Below is a small trained network, with its code and all its weights. Each question gives an input and a class and asks what happens when units are switched off, that is, made to give their printed mean instead of their output.

import numpy as np


def w(rows, s, z=0):
    codes = np.array(rows[::2]) - 128.0
    scale = np.full(codes.shape[1], s)
    scale[-1] = z or s
    return codes * scale


def norm(h):
    return h / np.sqrt((h * h).mean(-1, keepdims=True) + 1e-5)


def f(y):
    return np.maximum(y, 0)


def log_softmax(a):
    a = a - a.max(-1, keepdims=True)
    return a - np.log(np.exp(a).sum(-1, keepdims=True))


def net(x, mask):
    res = np.array(x, float).reshape(1, 8) / 4 @ E
    u = 0
    for l in range(2):
        y = f(norm(res) @ A[l][:, :-1].T + A[l][:, -1])
        res = res + np.where(mask[u : u + 11], y, B[l][:, -1]) @ B[l][:, :-1]
        u += 11
    return log_softmax(norm(res)[-1] @ U[:, :-1].T + U[:, -1])


A, B = {}, {}
E = w([
[101,117,109,140,160,124],'x0',
[126,130,127,129,128,127],'x1',
[123,129,125,132,138,123],'x2',
[133,131,132,126,122,128],'x3',
[68,43,226,2,169,116],'x4',
[215,17,197,165,212,178],'x5',
[113,124,118,135,149,123],'x6',
[77,69,181,196,55,16],'x7',
],0.0054)
A[0] = w([
[159,100,159,172,141,111,124],'0.n0',
[188,81,147,141,141,120,69],'0.n1',
[106,115,197,72,138,95,88],'0.n2',
[97,103,101,62,152,171,97],'0.n3',
[129,38,130,179,93,132,86],'0.n4',
[103,101,138,204,85,85,2],'0.n5',
[176,125,123,133,173,179,129],'0.n6',
[81,135,153,176,104,92,80],'0.n7',
[94,149,123,138,125,220,37],'0.n8',
[204,155,71,254,98,109,23],'0.n9',
[100,153,106,100,64,93,60],'0.n10',
],0.012,0.0044)
B[0] = w([
[106,191,160,209,133,119,194],'0.n0',
[88,86,147,210,202,108,186],'0.n1',
[165,89,51,107,116,107,220],'0.n2',
[175,134,112,142,67,113,194],'0.n3',
[130,191,214,122,127,105,201],'0.n4',
[210,254,139,80,30,98,188],'0.n5',
[138,172,151,176,173,73,213],'0.n6',
[186,187,122,80,84,117,183],'0.n7',
[138,186,200,89,142,146,159],'0.n8',
[120,7,52,64,126,184,253],'0.n9',
[28,136,166,201,192,158,185],'0.n10',
],0.0088,0.0072)
A[1] = w([
[122,104,173,81,115,84,74],'1.n0',
[129,174,137,106,178,147,40],'1.n1',
[109,91,145,89,136,79,91],'1.n2',
[165,97,186,133,137,150,19],'1.n3',
[69,148,126,138,122,151,3],'1.n4',
[75,163,137,133,128,128,89],'1.n5',
[109,169,112,254,144,127,156],'1.n6',
[121,178,121,87,117,108,107],'1.n7',
[37,157,90,102,98,147,16],'1.n8',
[164,182,123,97,202,170,47],'1.n9',
[148,78,95,78,128,100,155],'1.n10',
],0.015,0.0029)
B[1] = w([
[43,156,55,158,25,153,198],'1.n0',
[129,140,130,149,54,95,181],'1.n1',
[204,162,38,74,106,195,187],'1.n2',
[88,138,140,108,185,125,185],'1.n3',
[201,73,176,72,228,92,157],'1.n4',
[171,85,168,126,227,198,170],'1.n5',
[120,77,146,56,160,127,254],'1.n6',
[146,168,159,221,163,99,220],'1.n7',
[149,30,225,128,234,115,224],'1.n8',
[61,197,149,137,2,88,231],'1.n9',
[133,82,47,133,108,191,217],'1.n10',
],0.0084,0.0065)
U = w([
[172,50,219,132,238,119,38],'0',
[184,46,10,69,57,220,203],'1',
[147,230,162,153,33,111,254],'2',
],0.012,0.00098)

Each question gives the input, the list of numbers given to net, and the class t.
The units are the neurons (one row each of A and B). Each row of codes is followed by its name. A weight is (code - 128) times the scale printed after its matrix; where a second scale follows, it is the last column's (A, B and U).
mask holds one flag per neuron, layer by layer. A switched-off neuron (its flag False) gives its mean, the last column of its row in B, instead of its output. The means were averaged over made-up inputs and are rounded, as every weight is.
A unit's drop is (log p(t) with every unit on - log p(t) with that unit switched off) / (log p(t) with every unit on - log p(t) with every unit switched off).
The circuit of an input: a set's keep is (log p(t) with only the set's units on - log p(t) with every unit switched off) / (log p(t) with every unit on - log p(t) with every unit switched off). Starting from the 12 units with the biggest drops (on a tie, the unit counted first), units are removed one at a time, each time the one whose removal leaves the highest keep (on an exact tie, the one counted first), for as long as the keep stays at least 0.8.
circuit, biggest first: the units of the circuit, biggest drop first
unit that matters most: the unit with the biggest drop
top k neurons: the k neurons with the biggest drops, biggest first
top k neurons in layer l: the k neurons of layer l with the biggest drops, biggest first
drop when u is switched off: that unit's drop, to one decimal
input [-4,-4,-4,8,-5,6,-3,-7], class 2: unit that matters most	1.n9
input [8,-3,-5,7,8,-7,7,6], class 1: top 4 neurons	(0.n2; 1.n2; 0.n0; 1.n0)
input [4,-5,-5,8,-5,-7,-7,-7], class 0: top 2 neurons	(1.n8; 0.n5)
input [3,1,-4,-5,8,7,-7,7], class 1: top 3 neurons in layer 0	(0.n2; 0.n6; 0.n10)
input [1,1,4,-4,0,-7,-6,7], class 0: top 3 neurons	(0.n10; 1.n8; 1.n5)
input [2,-5,0,-2,7,-8,-4,-7], class 0: top 2 neurons in layer 0	(0.n9; 0.n5)
input [1,-6,1,1,5,1,-1,7], class 2: top 2 neurons	(0.n9; 0.n4)
input [-6,2,8,-6,5,-3,-8,-6], class 2: top 2 neurons	(0.n9; 1.n7)
input [-1,-3,-2,-5,3,7,-1,-8], class 2: top 3 neurons in layer 1	(1.n9; 1.n8; 1.n1)
input [3,7,-3,5,0,-3,-1,-4], class 2: top 2 neurons	(0.n8; 1.n9)
input [-8,6,-6,0,-5,-6,-7,3], class 0: top 2 neurons	(0.n10; 1.n8)
input [8,1,6,3,-6,5,-1,8], class 2: top 2 neurons in layer 0	(0.n5; 0.n4)
input [-5,-1,5,-7,-1,-8,4,-8], class 0: top 4 neurons in layer 1	(1.n8; 1.n5; 1.n4; 1.n0)
input [-7,-2,-6,-2,-7,-3,-3,4], class 1: circuit, biggest first	(0.n9)
input [-7,0,-2,7,5,-5,-5,1], class 0: top 2 neurons in layer 0	(0.n10; 0.n9)
input [-3,-8,1,3,5,0,-5,8], class 2: drop when 0.n9 is switched off	0.7
input [-6,0,-6,6,-6,0,-7,5], class 1: drop when 0.n9 is switched off	1.8
input [-4,8,-5,-6,8,0,1,-3], class 1: drop when 0.n2 is switched off	0.0
